Here is a tiny trained network, its code and every weight. The questions are about switching its units off for an input and a target symbol, where a switched-off unit gives its printed mean instead of its output.

import numpy as np


def w(rows, s, z=0):
    codes = np.array(rows[::2]) - 128.0
    scale = np.full(codes.shape[1], s)
    scale[-1] = z or s
    return codes * scale


def f(y):
    return y / 2 * (1 + np.tanh(0.7978845608 * (y + 0.044715 * y**3)))


def softmax(a):
    e = np.exp(a - a.max(-1, keepdims=True))
    return e / e.sum(-1, keepdims=True)


def log_softmax(a):
    a = a - a.max(-1, keepdims=True)
    return a - np.log(np.exp(a).sum(-1, keepdims=True))


def net(x, mask):
    ids = ['ΘΛΣΨβδζξτφω'.index(c) for c in x.split()]
    T = len(ids)
    res = E[ids] + P[:T]
    u = 0
    for l in range(2):
        q, k, v = (res @ M[l].T for M in (Q, K, V))
        z = softmax(np.where(np.tri(T) > 0, q @ k.T / 3**0.5, -1e9)) @ v
        res = res + np.where(mask[u], z, O[l][:, -1]) @ O[l][:, :-1]
        u += 1
        y = f(res @ A[l][:, :-1].T + A[l][:, -1])
        res = res + np.where(mask[u : u + 16], y, B[l][:, -1]) @ B[l][:, :-1]
        u += 16
    return log_softmax(res[-1] @ U[:, :-1].T + U[:, -1])


Q, K, V, O, A, B = {}, {}, {}, {}, {}, {}
E = w([
[113,146,107,111],'Θ',
[115,132,136,124],'Λ',
[109,93,167,149],'Σ',
[133,110,147,151],'Ψ',
[56,89,151,119],'β',
[153,163,91,121],'δ',
[146,134,141,132],'ζ',
[157,120,162,149],'ξ',
[183,152,135,139],'τ',
[147,149,119,131],'φ',
[86,169,12,98],'ω',
],0.011)
P = w([
[163,133,158,63],'0',
[2,129,81,175],'1',
[109,63,72,76],'2',
[90,138,119,170],'3',
[115,67,91,73],'4',
[86,142,122,166],'5',
[119,64,92,76],'6',
[83,147,125,163],'7',
[116,67,105,71],'8',
[83,149,126,161],'9',
[114,66,106,72],'10',
[78,155,132,159],'11',
[118,65,104,69],'12',
],0.0097)
Q[0] = w([
[213,191,89,59],'0.h0',
[130,152,125,221],'0.h0',
[91,254,9,36],'0.h0',
],0.0076)
K[0] = w([
[174,255,70,155],'0.h0',
[90,67,90,164],'0.h0',
[92,220,98,21],'0.h0',
],0.007)
V[0] = w([
[254,147,201,103],'0.h0',
[220,186,16,104],'0.h0',
[52,134,5,125],'0.h0',
],0.006)
O[0] = w([
[254,119,188,127,3],'0.h0',
[207,210,98,91,79],'0.h0',
[18,199,41,103,230],'0.h0',
],0.0081,0.0046)
A[0] = w([
[120,59,138,19,242],'0.n0',
[86,160,108,120,57],'0.n1',
[180,84,200,174,136],'0.n2',
[75,158,107,96,3],'0.n3',
[128,154,103,71,79],'0.n4',
[78,118,112,62,20],'0.n5',
[147,155,105,51,203],'0.n6',
[169,87,212,159,125],'0.n7',
[141,205,110,81,64],'0.n8',
[107,123,125,214,165],'0.n9',
[234,160,162,114,115],'0.n10',
[131,158,108,87,98],'0.n11',
[105,124,125,163,121],'0.n12',
[95,70,112,254,177],'0.n13',
[227,158,157,99,104],'0.n14',
[100,138,131,201,142],'0.n15',
],0.0092,0.0038)
B[0] = w([
[147,94,154,30,254],'0.n0',
[149,122,139,157,211],'0.n1',
[184,82,176,200,117],'0.n2',
[158,113,150,164,219],'0.n3',
[120,102,151,117,153],'0.n4',
[181,109,177,137,230],'0.n5',
[97,130,159,80,178],'0.n6',
[174,64,162,211,117],'0.n7',
[83,107,232,113,140],'0.n8',
[113,162,125,139,182],'0.n9',
[254,208,82,164,128],'0.n10',
[113,108,155,119,144],'0.n11',
[138,144,132,143,168],'0.n12',
[126,176,128,111,243],'0.n13',
[225,217,91,153,126],'0.n14',
[123,156,129,149,180],'0.n15',
],0.0094,0.0057)
Q[1] = w([
[139,51,40,2],'1.h0',
[103,102,172,105],'1.h0',
[151,162,95,160],'1.h0',
],0.01)
K[1] = w([
[155,166,227,144],'1.h0',
[218,41,254,45],'1.h0',
[77,161,37,169],'1.h0',
],0.0093)
V[1] = w([
[121,7,166,162],'1.h0',
[157,107,140,253],'1.h0',
[159,223,119,173],'1.h0',
],0.011)
O[1] = w([
[103,12,66,98,143],'1.h0',
[152,131,61,1,2],'1.h0',
[174,214,148,78,57],'1.h0',
],0.0094,0.0065)
A[1] = w([
[145,149,120,114,93],'1.n0',
[106,192,126,141,161],'1.n1',
[100,83,144,159,105],'1.n2',
[151,109,72,79,55],'1.n3',
[130,178,156,89,9],'1.n4',
[120,112,85,177,112],'1.n5',
[106,68,151,148,117],'1.n6',
[116,114,126,45,206],'1.n7',
[77,152,1,97,164],'1.n8',
[122,220,136,140,163],'1.n9',
[119,114,88,176,115],'1.n10',
[163,95,76,74,47],'1.n11',
[130,107,46,140,148],'1.n12',
[174,222,131,125,110],'1.n13',
[99,119,209,175,127],'1.n14',
[108,103,133,154,113],'1.n15',
],0.0082,0.013)
B[1] = w([
[99,130,107,91,142],'1.n0',
[140,107,164,156,214],'1.n1',
[126,156,107,96,230],'1.n2',
[78,176,73,180,160],'1.n3',
[9,160,130,114,163],'1.n4',
[129,136,141,96,179],'1.n5',
[116,135,88,106,239],'1.n6',
[210,113,140,120,225],'1.n7',
[181,109,160,175,212],'1.n8',
[134,73,172,153,235],'1.n9',
[130,140,144,93,180],'1.n10',
[65,158,73,207,163],'1.n11',
[93,96,158,140,173],'1.n12',
[68,99,125,100,210],'1.n13',
[148,163,98,145,250],'1.n14',
[124,148,122,107,193],'1.n15',
],0.011,0.012)
U = w([
[178,91,64,181,57],'Θ',
[154,123,166,59,120],'Λ',
[254,90,168,83,183],'Σ',
[68,122,185,99,2],'Ψ',
[201,71,230,224,188],'β',
[17,189,80,204,147],'δ',
[92,37,122,74,109],'ζ',
[165,158,115,69,175],'ξ',
[212,152,93,118,161],'τ',
[124,183,47,107,74],'φ',
[74,169,104,71,41],'ω',
],0.0058,0.0082)

Each question gives the input, a string of symbols that net reads in full, and the target symbol t.
The units are the heads (3 rows each of Q, K, V and O) and the neurons (one row each of A and B). Each row of codes is followed by its name. A weight is (code - 128) times the scale printed after its matrix; where a second scale follows, it is the last column's (O, A, B and U).
mask holds one flag per unit, layer by layer, with each layer's heads first. A switched-off unit (its flag False) gives its mean, the last column of its rows in O or B, instead of its output. The means were averaged over made-up inputs and are rounded, as every weight is.
A unit's drop is (log p(t) with every unit on - log p(t) with that unit switched off) / (log p(t) with every unit on - log p(t) with every unit switched off).
The circuit of an input: a set's keep is (log p(t) with only the set's units on - log p(t) with every unit switched off) / (log p(t) with every unit on - log p(t) with every unit switched off). Starting from the 12 units with the biggest drops (on a tie, the unit counted first), units are removed one at a time, each time the one whose removal leaves the highest keep (on an exact tie, the one counted first), for as long as the keep stays at least 0.8.
units of the circuit, in order: the units of the circuit, biggest drop first
most important unit: the unit with the biggest drop
top k neurons: the k neurons with the biggest drops, biggest first
k most important neurons of layer l: the k neurons of layer l with the biggest drops, biggest first
drop of u: that unit's drop, to one decimal
input Σ β δ β β ω Λ, target Θ: top 2 neurons	(1.n7; 1.n11)
input ω β β Σ Λ, target δ: units of the circuit, in order	(1.h0; 0.h0; 1.n7; 0.n8)
input β β ζ Θ ζ Σ Σ, target ζ: units of the circuit, in order	(0.h0; 1.h0; 0.n7; 0.n2)
input ω Θ ω τ ω ω Θ Σ Θ ω β, target δ: most important neuron of layer 0	(0.n6)
input Σ δ Σ β β, target Θ: 2 most important neurons of layer 1	(1.n7; 1.n11)
input Σ ω ξ, target Θ: top 3 neurons	(1.n7; 1.n11; 0.n7)
input δ Σ β Σ ω Λ δ β ω β ω ω β, target Ψ: top 2 neurons	(0.n10; 0.n14)
input ζ β Θ Σ ω Θ Ψ β ω ξ β Θ ω, target ξ: top 4 neurons	(1.n7; 0.n10; 0.n14; 0.n7)
input ξ Σ β Λ β β Λ β Θ, target φ: 3 most important neurons of layer 1	(1.n11; 1.n7; 1.n3)
input Λ β β β Σ Σ ω Θ ω β Σ, target Σ: 4 most important neurons of layer 0	(0.n7; 0.n2; 0.n10; 0.n14)
input δ β β ω Θ β β ξ β Θ Θ ω ω, target Ψ: 2 most important neurons of layer 0	(0.n10; 0.n14)
input Ψ β Λ Λ ξ β ω φ β, target τ: 2 most important neurons of layer 1	(1.n7; 1.n11)
input Σ Σ ξ β β Σ Θ β Σ β Σ β Ψ, target Θ: 4 most important neurons of layer 1	(1.n7; 1.n11; 1.n8; 1.n3)
input Λ ζ Θ, target Σ: most important unit	0.h0
input Θ β β τ Θ β ζ Θ τ, target β: 2 most important neurons of layer 0	(0.n14; 0.n10)
input Σ β ζ Ψ Σ τ β ω ω, target Θ: 2 most important neurons of layer 0	(0.n7; 0.n2)
input ω Λ δ, target δ: 2 most important neurons of layer 0	(0.n8; 0.n6)
input Θ Σ β Λ δ β β φ Θ, target β: top 2 neurons	(0.n14; 0.n10)
input ω τ β Θ ξ β ω ω ω β ξ, target δ: 2 most important neurons of layer 0	(0.n6; 0.n8)
input Θ β Σ Θ β ω ω β β ζ, target β: top 2 neurons	(0.n0; 1.n6)
input ω φ δ Σ β β Σ, target δ: most important unit	1.h0
input φ β δ β ω β Σ Λ β ω Σ ω Σ, target Λ: 3 most important neurons of layer 1	(1.n4; 1.n7; 1.n13)
input β φ β β ω Θ, target β: 2 most important neurons of layer 0	(0.n0; 0.n5)
input Σ ω Θ, target Θ: 4 most important neurons of layer 1	(1.n7; 1.n11; 1.n8; 1.n3)
input ω β ω β φ, target δ: drop of 0.n13	0.0
input ω δ β β δ φ ω Σ β ω β Λ Θ, target δ: drop of 0.n8	0.3
input Λ Λ Λ Σ β Θ Σ β Λ β δ, target Σ: drop of 0.h0	1.9
input β δ Σ ζ β ω β ω β, target ζ: drop of 0.n7	0.1
input β Λ β β β Θ τ, target ζ: top neuron	(0.n7)
